A new row, then what is left of it after taking away its nearest point in the smallest flat space through zero that holds the last named rows above it.
Sodo (3 x 32):
[[  3 -19  10  10  -4  -7 -11   4   4 -26  14   2   5  18  -3  -6   5  -4
    7 -11 -15   4 -11   6   3   4  -4   6   2  -8  14   1]
 [ 25  19 -43  21  31  14 -24  -9 -16  11 -33 -17  12 -23 -10  -6 -10  17
   20 -30  13   8  21 -15  13 -16  -7 -19   4  -9   0  18]
 [-10 -13  30   4  11 -17 -16  -3  25 -30  21 -14   8  27   9  -6  31   2
    9  21  -2 -10 -24   4   2  -8  24 -13  15 -43  24 -24]]
New rows:
[ -1 -21   1  -8   7   1 -12 -12  -1 -25   4  -5   6 -16 -26   8  20  -3
   9   6  13  -3 -16  20 -17  -4  -5  -7  10   6  21   4] -> [ -2 -15  -3 -13   4   5  -5 -12  -5 -14  -1  -2   3 -24 -26  11  15  -3
   4   8  17  -3 -11  19 -19  -3  -7  -5   7  16  13   6]
[  4   5 -27  32  26  -5 -23   0 -22   3 -12 -15  34   5  -5  -3  10   0
  15  -2  -7  -6  15   4   9   3   5 -14  15 -15  -2 -13] -> [ -8   0 -12  17   5  -7  -3   6 -20   8   0  -1  24   9  -1   3   6 -10
   0  11 -12  -8  11  11   0  14   3   0   8   4 -11 -17]
[ 10 -18   4 -12 -11  -9   8 -22 -30  13  32   3   6 -11  -8  19  -4  -8
   1  10   6 -21 -24   8  13   4   9  32  -1  -7 -10 -22] -> [ 18 -15  -7  -4  -2  -6  -1 -24 -33  13  24  -3  10 -15 -11  16  -5  -3
   8   1   8 -19 -20   4  17  -1   7  26   1 -12  -8 -17]

gok:
[[  4  15   4 -21 -38  33 -11  10  10 -11  19   0  18  25 -18  26  44  10
  -31 -12 -19  12 -12   3  17 -19 -11  -7   5   2 -14  -1]
 [ 12  35 -19   1 -40  29  16  -5  23 -17  -9  14   3  35  -7  26  41   6
  -16 -17  -9  11 -20  12   6 -20 -18  -5   5   7  23  -8]
 [ 22  10   2 -10 -18   1  12   2   2  -6  -4 -12  -5  14   1  17  32   9
    5  -3   5   1 -21   8  -6 -13 -16 -19   2   8  17  -2]
 [  7  12  23 -25 -16  21 -47   8  -3   2  24   8  -1  15 -11   9   8  -1
  -18 -13   1  -5   1 -12   0 -23 -25 -39 -10   5 -15  25]
 [ 11  10  -2  -5 -19   4   7  -6  14  -4   2  -6   5  21  -7  24  32  11
    1  -1  -1  -6  -8   9  -3 -15  -9  -8   6  -1   5  -1]]
New rows:
[-15 -16 -12 -19 -24 -21  17  -3   1   6   9 -37  16  16   0   1  20   8
  -9   3  10   9 -18   2 -12 -25  -6 -19  16 -11 -11  -5] -> [-26  -9 -20  -7 -15 -15   9  -6   0   6   1 -15   8  10   5 -16 -10  -5
 -13  -4  11  12  -9  -5 -11 -19  -5 -14   9 -10  -6  -1]
[-12   6  10   1 -36  27   9   9 -20   2   2  26   2  16 -10 -17  -9 -26
  -3  -7  18  -8  -3 -13   8  16  15  29  18 -32  -1  -7] -> [  0   0  19  -5 -33  13  10   7 -23   6   3  12  -3  16  -7 -11  -1 -20
  12  -1  28 -18  -7 -11  -3  11   9  14  18 -31   3  -3]
[-14   4  -5   5   1  14 -11 -17  25   8  -3  34   1  12 -13  11 -12  -6
  -9   0 -19  -9  33 -10  11   7  12  11  -5 -19 -12   5] -> [  8  -5   6  -9   1   2   5  -2   4   5  -9   9 -10   0  -2   8   3  -1
   1   3 -11   1   8  -7   6  10   4  -5  -7  -6   2  -1]

runo (3 x 32):
[[ 28 -17 -16   6  13   2   1  14   4 -28 -16  -2   7   9  -7  -2   6   2
    3  15 -31  14 -10  -3   9   1   7   6   3 -10  -3  -7]
 [-13  -7  29  -9  10   5 -10 -16  25   4   8   3  -1 -28  21   9 -10  14
  -14 -18   7 -12  -6  26 -21   1   7  -3  -5  24   4  18]
 [ -1  -3   5   2 -17 -14   6   3  10  24   9   8   2  -2 -13  -5   4  -1
    8 -11  10  -4  14   4  -2  -9 -14   2 -16   6  -8 -27]]
New rows:
[ 15 -19 -16  14   8  -1  13   7  -2 -17 -20  13  13  21 -11   7  16  12
  21  16 -28  13   2 -17  15 -12  11   5   1 -12   3 -13] -> [-11  -6   3   6   3   1   9  -9  -1   2  -7  14   7   7   2  12   8  14
  14   1  -3  -1   6  -9   3 -11  10  -1   0   1   8   2]
[ -3  -3  16 -17  -5  16  -4  -7  -5  -6  32   4 -16 -13  14  10  -9   3
   4  -7   9 -19   8   4 -20 -12   0 -11  13  17   4   9] -> [ 12  -8   2 -11  -6  12   1   4  -9 -14  25   4 -12  -1   2   5  -3  -1
  11   2  -4 -10   9  -4 -10 -14  -2  -7  13   7   0  -5]
[  3  -6  18 -10  -9  -2 -10 -19  16  20   8   3   7 -11  15  -3  -8  18
 -15 -20  28 -13  -2   2 -17 -13   4   6  12   7   6   7] -> [ 18  -7  -1  -4  -8  -2  -6  -8   4   7  -2   0   9   5   5  -7  -2  12
  -9  -6  14  -3  -4 -12  -4 -12   5   9  17  -8   4   0]

bedes:
[[ -6   6 -11   7  -2   9   6  -2   1 -17  11  -5 -17   6  -1   5  -4 -13
   11   6  -9  20  14   4  -8   7  -8   0   8 -12   6   4]
 [-24 -10 -14   6  -9   3  11 -11   1 -29   4  -1  14   6  -2  -3 -19 -23
   -4  -5  -1  37  27  15 -10  23 -22  18  -3 -29  11   4]
 [-23   3 -24  11   1  11  23 -16  14 -32  18  -4 -16  -3  15   2  -9 -13
    5  -4 -12  36  19  13 -19  28 -24   3  -8 -31  12   8]
 [-21  -7 -14   4  -1   0  13  -9   5 -23  -1   1   5  -5   5  -5  -8 -11
   -5  -4  -2  19  15   6  -7  17 -16   7  -6 -24   5   5]]
New rows:
[ 19 -17  21  -4  -9   3 -21   2  -4  15  21 -14  14   3  20  -6  19   4
   3  -2   6 -13 -12   4  -4  -3  25  -8  -4  -1   3 -15] -> [  5 -19   9   0  -8   3 -13   1  -4  -6  16 -14   8  -1  19  -9  18  -7
   5   3   2  -4   1   1  -6   2  17  -8   1 -19   3  -9]
[  1  -1   6  10 -10   7  14   4  -8 -27 -31  -7   0   1 -17   9  -1 -36
  11   9   1  11  -6 -17   7  -4  -3  36   3 -10  -6 -18] -> [ 10   5  10   9  -4   9  18  -2   3 -11 -20  -7  -5  -5  -1  12   4 -17
   9   0   1   3 -24 -13   2   0  -1  30 -12   1  -5 -20]
[-17 -11   1  17 -30  14  -9   5   7 -13   4 -15  -9  -4  -3   4  -8 -23
  26 -11  -5  30   4 -24   0   6   1  -8  54   3  -3  -1] -> [-15 -16   8  12 -24   7  -6  -1  16   3   0 -10   5 -16  11  -1  -4  -3
  12 -24   2  14 -14 -23   1   9   3 -10  34  11  -6  -4]

Mubo (4 x 32):
[[-14  10  -2 -22  15  -4  21  26 -26  -9  19 -16  -5   9   7  14 -27   2
  -23  10  -6   6  -1  -4  17  -7  22  32 -10   6 -12  -1]
 [ -8   5  33 -12  -6 -19   9  -3 -33  12   2 -20   3   1  -1   9  28   1
  -20  -3 -10  45  36  18   6 -29  -4 -14 -14   9 -13  18]
 [  3  -2  16  10 -10  -4  -8 -26  13   7 -10   6   1 -10  -3   0  21   1
    6 -14   3  -2   1  -2 -11 -11  -8 -27   2   2   1   1]
 [ -5   8  22  -2   1  -5   6 -20   2   0   4   0  -3 -10   2  15   4   4
   -6 -15   2 -12 -11 -15  -6 -23   9 -15  -2   8  -8  -6]]
New rows:
[ 15  27  10 -19  15   5   6  13 -34 -12  38   4  16  17   6  -1 -11  11
   3  10   5 -27  -7 -17  -4 -11  -8   6  15  -7  10  -8] -> [  0  10   4 -10  -7 -11  -5  -8  -2  -5  11   4   7  13   5 -16  -3  11
  -9   0   6 -11   8  -5   2  -4  -7   2   7  -6  13   6]
[  0  -3 -27  -4   5 -10  -5  -1 -19  -4 -10 -10   2  -5  14 -12   2 -26
 -16  -3 -11   4  25   3  18  24   2  16   2   1   9  -3] -> [  5   3 -13  -1   8  -7  -4 -14 -18  -4  -6  -5   4 -12  14  -3   8 -24
 -10 -12  -8 -10  14  -9   8  12   2   1   6   4   7 -11]

murub, 4 rows:
[[  2 -10  15   9  -2 -14 -10 -12  -1   5  13  -4   9  -8  -3  12  -7   1
    3   5   7  13  11  -8 -11   6  -2  25  -1   0 -11  15]
 [  5 -12  16   9 -11 -19 -25 -10   6  20  13  -4   7  -5  -6   4 -17   6
    3   6  -8  13   8 -13 -11   0  -4  34 -16  13 -24  22]
 [  9 -13  18  12  -9 -12 -16   2  18  23   4  14   2   0  -2  -5 -24   4
    8   9 -15   4  13 -23  -9  -4   6  29 -22  24 -27  17]
 [ 12 -11   6   8 -22 -24 -34  -8   3  31  21  -2   7  -8  -8   7 -20  15
    1   9 -21  12  16 -13 -11   8 -17  37 -38  19 -32  36]]
New rows:
[  3 -10  -8  -3  -7  -9 -34 -16 -10  -2  16  -9   0 -19   4  13   0   3
  10  -6  14  16   4   1   3   8 -12  23  14  -4  -5  15] -> [  5  -6 -13  -5  -2   5 -19   0   0  -4   1   9  -9 -11   9  -1  -1   0
  13  -6   7   2   2  -3  10   1  -1   5  13   4   0   1]
[ -3  -8   8  -5  11  20  29  17  12 -19  -3  33   7  -4  12 -22   5  -3
   7  10   6 -21  -9  -1   5  10  21 -16  18   9  20 -25] -> [ -3 -10   5  -8  -4   2  -2   2   1  -4  14   9  13 -10   3 -14   3   8
   0   9  -2  -7 -14   6   0  14   1   4   4   9   7  -4]
[-12   4   6  -5  10 -20 -30 -20   8  -3   5 -38  -4  -5   6 -11   9   3
   2   5  11  -2 -16  13   5 -30 -15   3   0  -1  -1 -10] -> [ -2   3   2   2  13 -13  -7  -7  12  -7   5  -9  -5  -8  13  -5   7   3
   9  13  11 -12   9   2   4 -16 -12  -5 -12   3   1  -7]

bepe (2 x 32):
[[ 13  15 -19 -18  -3  16   9  -1  12   2   1  21 -11  22  -5 -19   9  -5
  -11  -1 -26  10   3 -15  -4  12   8  18   1 -13  -5 -16]
 [  9  15 -24 -13  -3  19   6   0  15  -4  -1  15  -5  27   1 -14   9  -8
   -1  -9 -28   7   9  -7   0   8   4  28   2 -14  -6  -7]]
New rows:
[ 18  17   0 -34  -4   6   9  -6  -5   8   7  23 -11   5  -8 -18  -1  12
 -16  28  -6  17 -17 -24 -13   9   9  -1   6  -5   3 -32] -> [  3   8   1 -14  -2   3  -2  -3  -6  -5   3  -1   7   2   7   3  -6   9
  10  13   5   5  -7   0  -3  -6  -3   8   7   1   4  -5]
[ -6   4   7  -4 -14 -14   6  -2  -7   1   4 -15 -17 -20   7  12   8  16
 -20  23  17   7 -16 -15 -11  -6   3 -27   8  19  14 -15] -> [ -7  11 -11  -3 -15  -1   5  -1   4  -9   1 -16 -11   0  16  12  12   8
  -7   8   1   6  -3  -7  -5  -8  -1   0  10  11  10  -6]

fut, 4 rows:
[[ 18 -26  -1 -12 -17   2  13  16  -4  -3 -17  13 -15  18  -3 -14  10  20
   17  18  13   2 -12   0  14 -18 -10  -7  -7  -3   2  12]
 [-10  -2   1   1 -12   5   7   8   8 -12  20  -9  12  -5   8   6   0  -2
   32 -19 -17  -6 -13 -19   0  -4   4  -2  14 -21 -17   5]
 [ 19   2  13  -1  10 -10  11  14 -13 -23  20 -14  22  -2  -2  35   3  -7
   -4  -7   2  -4  -5  18  -9 -14  -6  -6   9   1   7   4]
 [ 11  -1 -11  -8  22 -16 -41 -10  23   5  15 -12   8  29 -24   3   8 -45
   16  -3  -6 -25  22   7   6 -12   4   8  -9   6  13  -7]]
New rows:
[ -1  -1   8  -9  17  23   4  29  -8   0   7   7  42 -17 -20   7   0  -9
  12 -16  -6   5   5  27 -35   5  15   8   4   4  -2  -3] -> [ -3  -9   1 -12   9  27   1  26  -3  11  -8  17  27 -10 -21 -13   2  -2
  16  -6  -2   7   6  21 -27   6  15   9  -4   5  -3  -2]
[-13   9   6  -7   5 -13  29  -7 -11 -11   0   0  15   8  -4   2  -1  15
   0   3   0  17  -6  11 -22   4  13 -10  24  15   7   0] -> [-15   4  -1 -10   4 -14  16 -11   0  -4  -2   2  10  19 -10 -10   2   7
  12   5  -3  11  -1   5 -15   2  15  -7  19  14   7  -1]

Buzi, 4 rows:
[[ 28  -4  14  14  13   7 -26   0  -7   5 -35  -5  16 -34 -43 -28  18  -3
  -12  28  32  15   8 -22 -17  10  -4   3  -1  25  11   0]
 [-13 -29 -22   6 -39 -22   7   6  -9  22  13   2   1   6  37 -14   9   2
    3   1 -13  21 -18   9  27   1   8   5 -13  19  23  32]
 [ -9 -19 -11   0 -17 -10  11   3   9  -1  26   6  -5   7  25   0  -8  -3
   13   3  -8  10 -12  -2   6  10   4  -5  -4  -3  10  10]
 [ -5 -20   3   7 -21  -7 -15  -2   2   2  -2   7  25 -22  -3   0  -1  -7
   20   3   4  27  -6  -9 -15  14   2   2  -7  36   9  32]]
New rows:
[  3  -4  -6  -4 -10  -4 -13 -13   5   6  -6  10  14 -18 -31   3  -2 -12
  21 -14   0  11  12 -10 -10  12   8   5 -15  12   6  -1] -> [  3  -1 -14  -7  -7  -6  -1 -10   3  10   0   7  -2  -3 -19  -1   0  -8
  10 -14  -5   0  10  -3   6   5   9   4 -14  -6   7 -13]
[ -5 -18   6   5   5   7 -12 -13  -2 -16  -8   0   5 -20 -13  -1 -16  -5
  -4  -5  12  28 -19   3 -21   7  27   3   7  31   6  29] -> [ -4  -8  -1   0  14   8   2 -10  -4 -14  -2  -5 -14  -1  -3  -3 -15   0
 -18  -7   6  11 -18  11  -5  -3  27   2  10   6   3  10]
[ 11 -12  -5  -8  15  12  -4  -6  10  -3  -2   8   4  21   2  14 -18  -8
  18  -8 -17  -6 -12 -20  -2  -9  -8  -7  -3  -8 -33  -3] -> [ 17 -18  -9  -2  10   8  -8  -3   1   9 -12   4   5  17   1  -1  -6  -6
   8   0 -12   0 -14 -20   7 -11  -7  -3  -7   1 -23   2]
